Below are the code and all the weights of a small trained network. Each question names an input and a class and asks about switching units off, where a switched-off unit gives its printed mean instead of its output.

import numpy as np


def w(rows, s, z=0):
    codes = np.array(rows[::2]) - 128.0
    scale = np.full(codes.shape[1], s)
    scale[-1] = z or s
    return codes * scale


def f(y):
    return np.maximum(y, 0)


def log_softmax(a):
    a = a - a.max(-1, keepdims=True)
    return a - np.log(np.exp(a).sum(-1, keepdims=True))


def net(x, mask):
    res = np.array(x, float).reshape(1, 8) / 4 @ E
    y = f(res @ A[0][:, :-1].T + A[0][:, -1])
    res = res + np.where(mask, y, B[0][:, -1]) @ B[0][:, :-1]
    return log_softmax(res[-1] @ U[:, :-1].T + U[:, -1])


A, B = {}, {}
E = w([
[49,203,65,211,40,206,53],'x0',
[124,210,228,128,238,211,84],'x1',
[113,117,139,126,129,121,120],'x2',
[186,1,48,190,209,184,57],'x3',
[131,128,129,126,124,132,127],'x4',
[126,129,127,129,129,125,125],'x5',
[125,128,127,131,130,127,128],'x6',
[231,144,221,229,66,60,70],'x7',
],0.0061)
A[0] = w([
[209,146,198,228,93,85,71,149],'N1',
[170,14,61,186,215,179,35,107],'N2',
[202,80,179,56,230,36,219,94],'N3',
[78,185,96,154,48,170,54,6],'N4',
[51,100,78,62,143,211,186,86],'N5',
[77,173,185,99,79,93,168,123],'N6',
[188,21,73,181,186,187,53,122],'N7',
[125,61,38,142,49,56,189,61],'N8',
[54,90,59,62,116,151,163,133],'N9',
[101,202,179,44,59,89,177,87],'N10',
[63,179,78,203,57,175,79,38],'N11',
[213,138,191,236,71,76,86,125],'N12',
[201,63,170,67,192,42,193,97],'N13',
[224,56,190,55,201,36,230,104],'N14',
[93,166,82,177,53,185,69,4],'N15',
[78,93,44,176,31,89,129,41],'N16',
[139,46,57,112,25,40,151,50],'N17',
[208,38,73,193,177,172,81,81],'N18',
[223,108,198,200,67,73,107,101],'N19',
[152,210,184,139,69,75,164,94],'N20',
[78,189,165,62,73,98,172,101],'N21',
[55,99,63,86,173,173,169,131],'N22',
[148,76,65,122,46,85,176,77],'N23',
[110,196,208,145,229,214,96,92],'N24',
[79,219,182,78,58,85,200,66],'N25',
[193,129,180,197,61,68,74,121],'N26',
[218,114,161,31,187,48,176,60],'N27',
[167,47,76,163,164,154,82,126],'N28',
[121,199,217,139,254,174,67,97],'N29',
[214,149,213,218,103,133,72,117],'N30',
[141,60,56,124,50,34,160,38],'N31',
[37,129,54,51,191,173,172,145],'N32',
[201,102,161,211,92,103,65,168],'N33',
[59,185,72,218,77,177,84,63],'N34',
[147,65,54,119,38,63,161,61],'N35',
[52,173,114,200,91,178,87,127],'N36',
[184,47,73,177,195,173,59,103],'N37',
[20,122,93,49,187,217,125,186],'N38',
[126,202,194,160,223,197,82,8],'N39',
],0.0061,0.0012)
B[0] = w([
[139,39,8,47,224,55,194,223],'N1',
[57,225,242,213,114,39,191,255],'N2',
[109,5,82,209,36,238,33,240],'N3',
[81,45,88,210,39,211,66,203],'N4',
[85,40,31,73,197,57,175,206],'N5',
[72,204,184,168,75,69,161,191],'N6',
[46,246,227,226,52,58,222,243],'N7',
[245,208,208,63,189,138,66,207],'N8',
[157,46,39,31,198,70,194,199],'N9',
[27,211,194,201,66,82,222,208],'N10',
[81,6,99,195,22,215,52,217],'N11',
[118,24,16,34,212,58,214,224],'N12',
[109,21,97,219,33,221,38,224],'N13',
[96,18,96,209,23,242,28,248],'N14',
[86,33,90,162,59,207,55,203],'N15',
[238,186,212,55,130,218,21,199],'N16',
[241,238,221,43,193,158,49,210],'N17',
[35,200,202,207,74,50,204,228],'N18',
[106,42,2,41,189,75,166,212],'N19',
[38,190,125,160,138,40,217,194],'N20',
[42,212,190,208,121,47,190,198],'N21',
[107,79,50,83,199,55,207,203],'N22',
[216,197,204,85,179,142,78,191],'N23',
[253,210,206,10,200,178,33,227],'N24',
[44,212,225,209,81,79,230,216],'N25',
[135,43,17,65,234,78,212,209],'N26',
[74,24,106,210,13,215,46,215],'N27',
[63,225,206,195,86,78,217,208],'N28',
[251,224,208,41,153,172,39,231],'N29',
[161,58,15,42,211,59,162,217],'N30',
[247,230,220,51,183,179,50,202],'N31',
[113,37,29,51,186,54,213,222],'N32',
[85,89,51,73,194,41,205,209],'N33',
[124,14,81,160,14,216,55,221],'N34',
[231,220,217,55,192,158,80,200],'N35',
[134,43,114,179,61,200,53,211],'N36',
[49,236,226,207,72,71,202,228],'N37',
[157,25,38,41,244,48,187,229],'N38',
[242,204,217,35,170,173,41,213],'N39',
],0.0046,0.0071)
U = w([
[116,35,22,64,227,46,216,245],'0',
[38,212,217,234,85,50,225,5],'1',
[117,19,81,219,49,226,23,3],'2',
[254,203,213,52,212,167,39,115],'3',
],0.0078,0.00044)

Each question gives the input, the list of numbers given to net, and the class t.
The units are the neurons (one row each of A and B). Each row of codes is followed by its name. A weight is (code - 128) times the scale printed after its matrix; where a second scale follows, it is the last column's (A, B and U).
mask holds one flag per neuron, in row order. A switched-off neuron (its flag False) gives its mean, the last column of its row in B, instead of its output. The means were averaged over made-up inputs and are rounded, as every weight is.
A unit's drop is (log p(t) with every unit on - log p(t) with that unit switched off) / (log p(t) with every unit on - log p(t) with every unit switched off).
most important unit: the unit with the biggest drop
k most important neurons: the k neurons with the biggest drops, biggest first
drop of u: that unit's drop, to one decimal
input [2,3,2,-7,-6,-8,3,-7], class 0: 4 most important neurons : N38, N32, N5, N7
input [4,7,-6,5,2,-3,5,3], class 3: most important unit : N24
input [8,7,0,-1,-1,2,6,0], class 2: 3 most important neurons : N11, N34, N4
input [-1,6,5,-1,-7,8,-8,6], class 0: 3 most important neurons : N1, N12, N30
input [-8,5,-7,-8,-2,7,8,-5], class 1: 3 most important neurons : N25, N10, N21
input [6,7,2,4,-4,-3,-4,0], class 3: 2 most important neurons : N24, N39
input [-8,-7,3,0,0,1,-3,-2], class 2: 4 most important neurons : N14, N3, N13, N27
input [-8,0,-5,-7,6,4,0,6], class 2: 2 most important neurons : N14, N3
input [0,-6,-1,7,-3,-6,1,4], class 1: 2 most important neurons : N7, N18
input [-8,3,-7,-7,7,1,-1,-2], class 2: 4 most important neurons : N3, N14, N27, N13
input [-6,0,-7,-4,-7,1,-1,-4], class 2: drop of N14 : 0.1
input [1,-6,2,6,0,2,3,-3], class 1: drop of N24 : 0.2
input [-1,5,1,-3,0,-8,1,5], class 0: drop of N1 : 0.2
input [-8,4,7,-6,-3,2,-3,8], class 0: drop of N26 : 0.3
input [5,-8,0,-2,-1,6,6,-6], class 3: most important unit : N16
